Here is a tiny trained network, its code and every weight. The questions are about switching its units off for an input and a class, where a switched-off unit gives its printed mean instead of its output.

import numpy as np


def w(rows, s, z=0):
    codes = np.array(rows[::2]) - 128.0
    scale = np.full(codes.shape[1], s)
    scale[-1] = z or s
    return codes * scale


def f(y):
    return y / 2 * (1 + np.tanh(0.7978845608 * (y + 0.044715 * y**3)))


def log_softmax(a):
    a = a - a.max(-1, keepdims=True)
    return a - np.log(np.exp(a).sum(-1, keepdims=True))


def net(x, mask):
    res = np.array(x, float).reshape(1, 8) / 4 @ E
    y = f(res @ A[0][:, :-1].T + A[0][:, -1])
    res = res + np.where(mask, y, B[0][:, -1]) @ B[0][:, :-1]
    return log_softmax(res[-1] @ U[:, :-1].T + U[:, -1])


A, B = {}, {}
E = w([
[190,81,210,78,153,150],'x0',
[99,43,212,184,84,165],'x1',
[114,249,255,138,70,124],'x2',
[155,175,183,38,101,208],'x3',
[95,118,202,49,151,119],'x4',
[74,179,152,142,109,182],'x5',
[128,92,160,180,222,218],'x6',
[179,156,145,103,121,182],'x7',
],0.0085)
A[0] = w([
[59,137,209,172,120,171,253],'n1',
[88,186,145,172,22,144,139],'n2',
[93,174,136,129,178,108,163],'n3',
[126,146,180,56,99,153,75],'n4',
[69,147,56,165,168,112,162],'n5',
[123,133,160,108,193,227,124],'n6',
[170,172,112,174,52,127,142],'n7',
[124,9,118,137,142,155,231],'n8',
[81,154,122,173,73,162,190],'n9',
[185,159,83,53,111,102,83],'n10',
[128,173,147,52,123,164,231],'n11',
[99,147,152,120,121,96,135],'n12',
],0.014,0.0052)
B[0] = w([
[92,180,156,93,134,114,235],'n1',
[73,209,165,235,71,169,236],'n2',
[164,86,111,170,108,88,164],'n3',
[210,234,31,87,48,101,203],'n4',
[165,162,87,234,168,111,217],'n5',
[107,249,255,157,145,242,203],'n6',
[75,94,168,117,126,189,193],'n7',
[140,89,129,171,18,106,246],'n8',
[52,150,133,100,19,109,196],'n9',
[73,103,174,51,140,116,209],'n10',
[127,133,141,30,65,53,231],'n11',
[131,128,81,181,145,161,163],'n12',
],0.0098,0.013)
U = w([
[179,162,138,178,108,174,232],'0',
[125,212,120,124,104,100,2],'1',
[156,130,106,86,205,166,23],'2',
[129,59,2,185,142,73,168],'3',
[123,90,109,98,197,166,41],'4',
[15,142,193,106,113,129,149],'5',
[137,199,169,11,211,111,193],'6',
[133,82,165,7,44,44,147],'7',
],0.0099,0.0069)

Each question gives the input, the list of numbers given to net, and the class t.
The units are the neurons (one row each of A and B). Each row of codes is followed by its name. A weight is (code - 128) times the scale printed after its matrix; where a second scale follows, it is the last column's (A, B and U).
mask holds one flag per neuron, in row order. A switched-off neuron (its flag False) gives its mean, the last column of its row in B, instead of its output. The means were averaged over made-up inputs and are rounded, as every weight is.
A unit's drop is (log p(t) with every unit on - log p(t) with that unit switched off) / (log p(t) with every unit on - log p(t) with every unit switched off).
The circuit of an input: a set's keep is (log p(t) with only the set's units on - log p(t) with every unit switched off) / (log p(t) with every unit on - log p(t) with every unit switched off). Starting from all 12 units, units are removed one at a time, each time the one whose removal leaves the highest keep (on an exact tie, the one counted first), for as long as the keep stays at least 0.8.
units of the circuit, in order: the units of the circuit, biggest drop first
most important unit: the unit with the biggest drop
k most important neurons: the k neurons with the biggest drops, biggest first
drop when u is switched off: that unit's drop, to one decimal
input [3,-6,-2,-1,3,3,8,-3], class 0: most important unit : n10
input [-2,2,0,-3,7,-7,5,-1], class 0: 3 most important neurons : (n11, n10, n9)
input [3,-5,-4,1,-7,6,-8,2], class 5: 3 most important neurons : (n4, n7, n8)
input [6,6,3,4,4,3,8,-3], class 6: 3 most important neurons : (n4, n6, n2)
input [7,7,-6,6,8,-6,5,-2], class 0: units of the circuit, in order : (n6, n8, n4)
input [-8,-4,5,-5,-4,1,5,-6], class 3: units of the circuit, in order : (n5, n6)
input [-8,-8,-3,7,6,4,2,0], class 6: units of the circuit, in order : (n8, n2)
input [-2,-2,0,8,-8,-4,1,2], class 5: 4 most important neurons : (n4, n7, n8, n3)
input [2,-7,5,-5,1,4,-8,6], class 7: 2 most important neurons : (n11, n6)
input [6,0,-3,1,4,7,2,5], class 6: 2 most important neurons : (n6, n2)
input [-6,-6,8,0,-5,-6,-6,-7], class 5: 3 most important neurons : (n7, n10, n4)
input [6,7,-4,-6,-8,6,4,-4], class 3: units of the circuit, in order : (n2, n6)
input [6,4,-5,8,2,3,-1,6], class 6: units of the circuit, in order : (n6, n2)
input [0,-1,-8,8,0,8,7,-7], class 0: most important unit : n10
input [-8,-7,7,5,-6,3,0,-8], class 5: 3 most important neurons : (n7, n4, n9)
input [5,4,0,-8,4,-4,1,-2], class 7: 2 most important neurons : (n5, n2)
input [7,6,3,5,7,4,1,-1], class 6: 2 most important neurons : (n6, n4)
input [2,7,4,7,6,3,3,3], class 1: 3 most important neurons : (n4, n2, n10)
input [-1,-8,-4,8,-3,3,-4,-7], class 7: 2 most important neurons : (n6, n11)
input [-2,1,8,6,5,7,6,1], class 1: units of the circuit, in order : (n4)
input [5,4,8,6,-1,1,4,7], class 1: 3 most important neurons : (n4, n2, n10)
input [4,-6,-7,8,-5,-1,-1,4], class 7: 2 most important neurons : (n11, n5)
input [-1,-4,-2,8,-5,4,0,6], class 6: 2 most important neurons : (n6, n8)
input [5,2,-5,6,-4,6,-6,8], class 7: drop when n11 is switched off : 0.6
input [-1,-2,3,-8,1,-4,1,-7], class 3: drop when n8 is switched off : 0.0
input [5,6,-5,4,6,8,-3,-7], class 7: drop when n8 is switched off : 0.1
input [7,-3,7,-5,-6,2,1,1], class 5: units of the circuit, in order : (n4)
input [-2,-7,7,4,-6,-4,2,4], class 7: drop when n6 is switched off : 0.2
